(in the rows, 128 means zero)
Each row of numbers stands for one thing and depends on some of the facts below. Use the named rows to name the rest.

Facts:
stubrukla (λ gakli) (μ 164)
trusedel (σ graklu) (μ 164)
fenem (μ 164)
plide (λ tasti) (σ daskil) (μ 707)
miru (κ fenem) (σ plavuk,grepa,drolis) (μ 164)
tigum (λ drusom) (κ gazal) (σ stete) (μ 164)
tusti (μ 164)
traran (λ fletril) (κ stete,ronisi) (σ nobozi,dukik,nodum,greskedu,kosi,vistes) (μ 707)
saskor (λ dudri) (κ truze,plavuk,skoram) (μ 707)
migrak (μ 707)
labrum (σ fana,ruro,rabom,zoper,klustir) (μ 707)
didel (σ ziple,zestom,neski,brakle) (μ 164)
guverur (κ zoter) (μ 164)
skune (κ kladram,trusedel) (μ 164)
kugal (λ drosko) (μ 707)
kegrul (λ nitedam) (κ trusedel) (μ 164)
brinul (λ sotru) (μ 164)
lanin (λ tripla) (μ 164)
nogumum (μ 707)
skugo (μ 164)
truklilu (κ plastal,roziten) (μ 164)
golos (σ tanu,drolis,klebu) (μ 707)
trukon (λ klodres) (κ drodubas,plastal) (μ 164)
zegel (κ trubrar) (μ 707)
ratal (λ reskil) (σ nela,nugis,mabrin) (μ 164)
peskoplil (λ ziple) (μ 707)
zoper (λ skotek) (μ 164)
zoter (σ zegel,tripla) (μ 164)
brofel (κ plibrogre,tripla) (μ 164)
baske (λ brigrol) (σ fenem,zoper) (μ 164)
klodres (λ klodul) (σ reve,ronisi,gakli) (μ 164)
negi (λ fetis) (σ plifi,pili) (μ 707)
drosam (λ daskil) (σ stubrukla) (μ 707)
flipla (λ plobreme) (κ tepo) (σ fotrubrul,bratrem) (μ 164)
guflis (μ 164)
fletril (λ plide) (μ 164)
skoram (λ pili) (μ 164)
lagi (μ 707)
vesisten (λ reve) (μ 164)
fludror (μ 164)
baplim (μ 164)
trebrum (μ 164)
tripla (λ grilal) (μ 164)
dramis (μ 164)
dubrul (μ 164)
klodul (λ trebrum) (μ 707)
plobreme (λ drolis) (κ dramis,plide) (μ 164)
piflun (σ nogumum,plili) (μ 164)
flupiber (λ plokla) (μ 164)
plavuk (λ stete) (μ 707)
lepun (λ zegel) (κ stete) (σ mipes) (μ 707)
nitedam (λ kugal) (μ 164)
mabrin (λ flipa) (μ 707)
roziten (λ gribrul) (μ 164)
ratrun (λ fana) (μ 707)
plifi (κ truze,stevus,klekodru) (μ 164)
fetis (λ nadre) (μ 707)
nodum (λ zister) (μ 707)
vistes (λ flidrul) (κ tepo) (μ 707)
dukik (λ roziten) (κ fletril) (μ 707)
zetidrom (λ kosi) (σ dukik,ligol) (μ 707)
trofus (σ brakegram,ninidril,brinul) (μ 164)
plakol (κ dudri) (σ rabom,truklilu,drosko) (μ 707)
grilal (σ tanu,nodum,zabu,gredal,fludror) (μ 164)
truze (σ tanu,reskil) (μ 164)
simer (λ fenem) (κ plamon) (μ 707)
klekodru (μ 164)
groplek (λ skugo) (κ daskil,kefe) (σ vugra,pezul) (μ 707)
dudri (λ gredal) (μ 707)
faflil (κ peskoplil,migrak) (σ vugra,gribrul,skipe,brakle) (μ 164)
klebu (μ 164)
plokla (λ dramis) (σ plifi,fenem) (μ 164)
gribrul (λ bokligri) (μ 164)
gasebram (κ nitedam) (μ 164)
kloskugrem (σ plavuk,ratrun,zuvik,trubrar,brinul) (μ 707)
skiklaflu (λ brakle) (μ 707)
nela (λ pekla) (κ klustir,kovar) (μ 164)
toskir (σ tusti,baplim,gakli) (μ 707)
reskil (κ nobozi) (μ 164)
kosi (μ 164)
zopel (λ saskor) (κ kosi) (σ reve,nela,trevuk) (μ 164)
vugra (μ 164)
fana (λ lanin) (μ 164)
drosko (λ flupiber) (κ pili) (μ 164)
begedun (κ vuva,dribro) (μ 164)
ziple (λ trubrar) (κ drusom,vesisten) (μ 164)
nadre (λ fidi) (κ ronisi,plibu) (μ 707)
poplotom (λ lepun) (κ zabu) (σ baplim) (μ 164)
trusu (λ ninidril) (κ bratrem,klustir) (σ zuvik) (μ 707)
kladram (λ ronisi) (σ vugra,truklilu,plamon) (μ 707)
grepa (μ 164)
ploko (λ neski) (σ lagi) (μ 707)
stevus (λ ploko) (μ 164)
skalu (κ skinin,sotru) (μ 707)
skipe (κ skugo,dubrul,ligol) (μ 164)
trovik (σ flupiber,nogumum) (μ 707)
graklu (λ groplek) (μ 707)
gazal (μ 164)
skotek (λ ligol) (σ stete,ziple,plobreme,kegrul,flidrul,drosko) (μ 707)
plamon (λ gazal) (μ 707)
klustir (μ 164)
fidi (λ ratrun) (μ 164)
ninidril (λ stevus) (μ 164)
brakle (μ 164)
tretrek (κ fletril,mabrin) (σ tusti,skune,vesisten,kugal,bokligri) (μ 164)
drodubas (λ pezul) (μ 164)
vuva (λ klekodru) (μ 707)
flipa (λ fotrubrul) (μ 164)
drezus (λ trusu) (σ mavi,drolis,brinul) (μ 164)
tasti (λ plibrogre) (σ nodum) (μ 164)
pligal (λ kladram) (μ 164)
drolis (λ brakegram) (μ 164)
gredal (κ tanu,misegrek,fetis) (μ 164)
bratrem (λ nugral) (μ 164)
sotru (λ drodubas) (σ brakegram) (μ 707)
gokik (λ plavuk) (κ vugra,misegrek,daskil,tripla) (μ 164)
mipes (λ guverur) (μ 164)
kovar (μ 707)
skinin (λ zoper) (σ nogumum) (μ 164)
misegrek (σ gribrul,lanin) (μ 164)
flidrul (λ plibu) (μ 707)
zister (λ flipla) (κ bratrem,fenem,fetis) (μ 164)
nugis (λ gokik) (μ 707)
fustuk (λ skinin) (κ tasti,plastal) (μ 164)
tanu (λ stubrukla) (μ 164)
ligol (λ faflil) (μ 164)
trevuk (κ tanu,dudri,trubrar) (μ 164)
grokun (μ 707)
brigrol (λ drosam) (σ plobreme,vesisten) (μ 707)
skasir (σ baplim,vesisten) (μ 164)
brakegram (μ 707)
daskil (μ 707)
pili (λ grazem) (μ 164)
mudis (λ fustuk) (κ klekodru) (μ 164)
ronisi (λ kegrul) (μ 707)
stete (λ plagi) (μ 707)
plibrogre (λ nodum) (μ 707)
nugral (κ dramis,fope) (μ 707)
gakli (μ 164)
fope (σ fenem,klebu,stevus,gakli) (μ 707)
mavi (λ mipes) (μ 164)
fotrubrul (λ skiklaflu) (μ 707)
zuvik (μ 164)
zabu (μ 164)
nobozi (μ 164)
dopar (λ zetidrom) (μ 164)
pezul (μ 707)
kefe (λ zopel) (μ 164)
rabom (μ 707)
ruro (λ mavi) (μ 164)
reve (λ skoram) (μ 707)
trubrar (λ klebu) (μ 164)
plili (λ skipe) (μ 707)
plagi (λ graklu) (κ peskoplil) (μ 164)
subri (σ trukon,stevus) (μ 164)
flati (λ bratrem) (μ 707)
pekla (λ flati) (κ drezus) (μ 707)
drusom (λ ruro) (μ 164)
plastal (μ 164)
gobus (λ rabom) (σ grokun,plastal,vistes) (μ 164)
zestom (μ 707)
neski (λ tanu) (κ dramis,sotru) (μ 707)
dribro (λ grepa) (μ 164)
bokligri (μ 707)
greskedu (κ trovik) (μ 164)
plibu (σ klekodru) (μ 164)
skegor (λ nela) (κ vugra,gobus,vesisten) (μ 164)
tepo (λ guflis) (μ 164)
grazem (λ nogumum) (κ brakegram,graklu,fidi) (μ 164)

Named rows:
bratrem: [134 144 127 149 109 124 123 136 132 136 138  97 149 135  85 137  97 123
 116 110 146 138  93 147 146 114 129 162 109 145 124]
dubrul: [136 146 126 142 107 120 122 128 133 133 143 106 149 122  76 140 102 126
 115 117 146 140  87 140 149 119 131 158 109 145 131]
dopar: [130 147  98 167 103 117 134 128 109 130 143 107 136 140  68 142 102 132
 116 132 136 140  92 135 153 134 139 171 103 150 126]
zuvik: [140 147 129 159 113 126 119 143 122 128 137  98 152 141  67 136  95 123
 116 112 133 142  87 146 148 130 127 168  98 144 120]
begedun: [140 145 121 154 105 124 123 134 120 140 141  96 144 142  85 145  97 137
 111 116 137 139  89 137 149 123 139 164 110 153 128]
plibu: [142 149 149 124 104 134 113 126 146 136 137  92 153 136  94 142 100 131
 111  94 145 132  91 144 135 108 131 144 120 149 131]
gazal: [141 138 144 130 110 127 109 132 137 138 138  95 150 129 100 142  97 124
 112  98 142 124  82 141 131 112 126 146 109 149 131]
truze: [128 152 131 154  98 131 125 119 138 132 138  95 151 139  74 148 115 136
 111 108 144 137  97 142 142 119 136 153 107 144 129]
trukon: [127 149 103 179 105 114 129 134  91 131 142 107 130 137  71 135  96 138
 116 140 140 137  93 136 155 143 138 186 119 145 129]
gribrul: [150 146 117 136 112 118 130 142 127 138 143 100 141 133  85 134  82 129
 118 117 141 145  88 146 154 114 133 164 100 152 119]
tretrek: [131 150 114 157  97 138 111 123 109 140 142 105 133 150 101 150 107 146
 110 117 133 129  90 127 130 125 146 156 138 156 140]
pligal: [122 152  71 183 109 103 131 133 108 120 123 102 140 116  62 134 133 131
 125 146 136 141  94 123 146 128 145 184 103 157 115]
drolis: [164 157 143 155 135 152  68 122 130 151 168 157 148 198  55 162  67 146
 157  89 201 137  91 143 163 146  84 217  72 102 146]
skune: [141 141 131 154 112 121 117 137 108 139 146 111 142 124  88 135  98 131
 112 127 146 143  85 133 147 121 134 173 137 144 139]
vistes: [130 150 110 173 109  97 156 135 116 144 145  98 144 127  83 137  98 145
 105 129 146 143 100 132 159 143 143 193  79 150 126]
ploko: [135 156 120 147 104 119 133 129 131 131 140 101 151 131  92 140 109 137
 108 109 129 132  93 131 128 126 145 161 108 158 129]
grokun: [134 150 129 150 109 111 142 133 135 140 146  98 151 134  94 137  97 139
 106 108 145 135  97 139 143 127 134 173  92 153 127]
saskor: [141 159 128 153 105 122 137 134 125 138 146 100 150 142  93 139  98 139
 106 109 135 143  94 133 139 128 142 169 105 154 130]
traran: [122 132 143 157  62 134 196 100  83 157 209 112 111 180  79 170  18 150
  59 119 107 123  87 162 186 185 145 129  82 143 148]
nadre: [138 158 114 159 108 110 135 134 119 131 137 100 148 131  88 137 106 144
 110 118 134 133  94 129 131 134 145 175 102 156 126]
lepun: [142 156 126 148 106 121 131 129 123 134 146 102 146 140  96 143  98 147
 106 109 131 131  91 130 134 136 146 163 105 156 131]

Rows to name:
No name comes twice in this set of rows, the named rows included.
[136 147 116 145 103 129 118 123 134 136 140 101 145 135  80 149 105 131
 113 113 139 134  89 135 142 116 136 149 104 152 129] -> zoter
[142 143 158 123 109 122 118 141 157 131 121  71 167 110 104 129 117 122
 103  96 137 136  89 142 124  90 139 134 130 158 125] -> dramis
[136 154 117 147 107 127 131 121 135 134 148 108 153 133  90 148 106 130
 110 104 132 130  87 132 131 126 136 152  93 158 133] -> trovik
[140 139 162 146 108 134 147 121 121 166 192 129 137 179  87 156  37 142
  99  95 166 135  94 161 174 156 106 182  67 120 146] -> nodum
[143 148 167 127 100 126 112 117 160 136 131  69 162 125 100 145 117 150
  95  92 143 128  91 134 132 109 144 134 117 154 135] -> grilal
[140 144 122 148 109 125 124 140 125 134 137  96 148 129  89 133 100 128
 115 117 138 143  91 141 145 110 135 163 120 155 124] -> fana
[142 158 130 159 100 128 112 127 120 125 135  94 148 149  66 149 104 142
 111 110 124 132  84 134 140 138 141 152 109 147 128] -> miru
[137 160  95 152 103 117 151 136 123 129 150 117 142 139  71 133  89 129
 120 121 138 149 104 145 150 129 139 177  96 152 121] -> plamon
[143 167  87 134 108 101 128 123 136 116 129 109 150 108  74 134 125 135
 121 124 134 133  91 121 125 117 152 162 102 168 122] -> kladram
[170 165 162 127 133 158  73 122 155 152 173 158 160 201  79 159  63 141
 153  61 197 130  94 147 140 133  80 201  64 110 147] -> brakegram
[137 150 117 164 109 121 122 139 119 124 128  95 151 132  67 136 108 127
 118 116 133 141  90 141 144 128 133 169 102 148 120] -> ninidril
[143 162 118 138 101 126 129 120 127 129 147 111 145 140  90 147 100 140
 109 110 131 129  92 128 125 130 147 152 113 161 135] -> labrum
[123 160  93 180 100 120 124 122 108 109 129 108 145 129  33 146 127 128
 122 132 126 135  87 130 142 143 139 165  98 149 123] -> drezus
[137 142 160 128 112 115 125 131 155 145 135  80 157 126  95 136 100 137
 104  96 160 136  99 150 147 106 128 157 105 143 127] -> kosi
[117 155 103 176 113 115 131 140 116 126 128 105 155 117  95 127 136 123
 120 117 140 139 102 127 116 120 135 183 123 158 126] -> ronisi

The same things again, as new rows of numbers:
Some rows with their names:
plide: [ 91 191 232 236 120 153  45  94  73 142  63  93  66  57 164 146  75  47
  83 215 137 129  87 129 177 134 135  77 194  89]
dramis: [167 110  96 116 102  76 155 149 132 121 106 104  92 116 106 177 123 129
 202 204 149 142  19 177 125 154 170 110  65 149]
pezul: [135 120 126 123  89 134 131 141 130 134 108 131 144 109 149 151 121  97
 125  99 132 133 120 133 139 123 155 141  84 132]
saskor: [112 136 120 134 121 139 111 140 128 153 103 132 219 140 155 124 155  87
  86  86 116 128 151 119 120 131 134 165 119 126]
dudri: [127 118 140 145 111 165 154 116 133 115 131 146 126 120 152 151 108 118
 168  76 143 146 144  98 142 122 164 127 115 142]
drosko: [139 138  98 100 130  90 160 145 141 131 119 143 156 151 122 110 141 133
 139 144 141 136 103 157  98 131 119 135  95 142]
fenem: [141  89 102 124  90 125 146  92 121 141 154 173  47 116 143 129 104 129
 198 179 111 137 163 107  78 127 131 111  60  78]
plastal: [140 112 111 129 120 135 139 132 138 105 161 119 106 145 140 123 112 150
 167 152 128 117  83 129 152 126 120 101 130  97]
klekodru: [140  93  70 131  96 160 115 120 149 140 144  99 146 139 139 127 144 120
 145 155 114 122  79 154 133 123 112 104  99  99]
drezus: [101 132 123 166 169 121 166 124 153 137 124  98  94 155 101  94 127 226
  97  99 171 116 120 130 163 128 112 114 184 149]
tasti: [ 96 171 193 187 127 169  65  91 107 142 118  91  42  85 161  73  85  87
  63 206 132 113  99 157 177 105  75  55 191  56]
plobreme: [179  84 155  43 114 127  56 145  33  90 208  86  81  54  96 147 152 115
  32 138  68  67 191 113 149 115 140 132 216 119]
zister: [143 120 165  58 120 171  92 111  54  99 217 144  75  65 139  76 110  73
  60  98  85 110 225 122 129  95  93  92 184 106]
mavi: [130 130 108 107 128 116 146 135 121 125 144 122 136 136 128 110 130 130
 132 135 134 126 110 148 127 129 124 111 128 129]
didel: [124 124 127 125 140 116 124 124 150 145 116 122  94 125 107 115 132 154
 109 149 136 123 122 143 130 120 104 119 129 127]
plibrogre: [107 153 181 184 114 217  61  76  55 130 136  94 119  77 171 140 100  39
  95 130 113 139 144 107 153 128 143  71 180 109]
tanu: [130 115  99 116 121 144 183 110 138 128 152 133  81 127 124 111 109 143
 160 105 165 154 129 142 128 115 136  84 105 146]
tigum: [109 145 146 132 171 105 119 127 141 139 120 130 115 150  99  96 140 170
  94 134 133 118 145 123 128 127  94 133 176 133]
rabom: [135 115 128 132  89 139 135 138 128 134 107 135 142 107 154 150 129  93
 127 104 124 134 129 125 134 125 155 146  81 131]
ratal: [113 134 137 140 164 109 120 118 139 139 122 127 101 148 105 106 131 171
 118 152 130 121 141 125 126 135 102 126 161 124]
nodum: [117 130 182 159  99 183  74 109  71 126 145  98 112  68 172 121 112  74
  49 105 110 109 157 106 177 114 145 103 184  86]

Which thing is each row?
No name comes twice in this set of rows, the named rows included.
[117 130 123 134 139 123 140 136 152 142 113 101  87 119 112  92 130 167
  78 111 158 117 112 166 163 112 106 106 134 143] -> trofus
[135 137 124 137 116 124 155 149 146 120  98 149 175 147 139 159 131 128
 160  94 139 142 129 118 125 133 156 162  95 148] -> kugal
[123 147 127 129 154 115 136 128 113 114 153 130 145 157 127 116 126 152
 142 143 127 120 122 120 115 150 120 120 165 123] -> dopar
[103 146 177 146 155 130 114 128 132 115 135 133 180 138 147 152 119 128
 142  79 119 124 132  93 138 148 149 151 146 138] -> plili
[130 120 110 124 121 107 136 122 118 134 141 140 118 142 130 116 126 137
 146 170 117 123 132 124  95 145 124 128 116 106] -> zoper
[167 145 147 164 134 177  73 138 165 127  55 171 100 134 103 185 142  96
 136 156 117 135 170 109 138  96  93 191 159 148] -> toskir
[ 96 124 160 190 157 103 130 112 143 157  96 157 114 146 125 145 126 186
 127 107 128 120 193  60 105 148 138 179 149 114] -> negi
[137 151 158 121 122  83 134 155  94 124 102 128 162 109 131 161 130 108
 108 117 137 123 130 116 125 150 176 164 134 154] -> skalu
[139 149 154 113 119  70 146 157  99 121  92 130 157 100 124 173 127 112
 115 120 144 130 113 126 123 151 190 164 118 163] -> neski
[120 136 112 145 164 145 140  97 110 123 168 117 139 157 114 128 132 159
 156 135 135 144 126 110 106 147 136 104 165 142] -> kefe
[134 131  97  92 141  91 166 151 135 120 138 143 163 160 113 116 141 155
 144 122 135 127 119 142  97 146 124 147 118 144] -> kegrul
[130 102 101 113 106 115 142 136 166 158  95 108  77 106 112 105 140 143
  97 141 158 126 105 176 137 105 112 112  77 130] -> grilal
[151 153 136 107 144 126  94 148 149 126  93 146 119 131  86 120 151 105
  99 168 120 127 149 153 128 102  67 153 160 147] -> tretrek
[107 158 112 109 179 122 135 104  88 131 152 123 176 144  99 110 150 128
 107 115 133 151 166 123  69 147 126 122 168 169] -> skegor

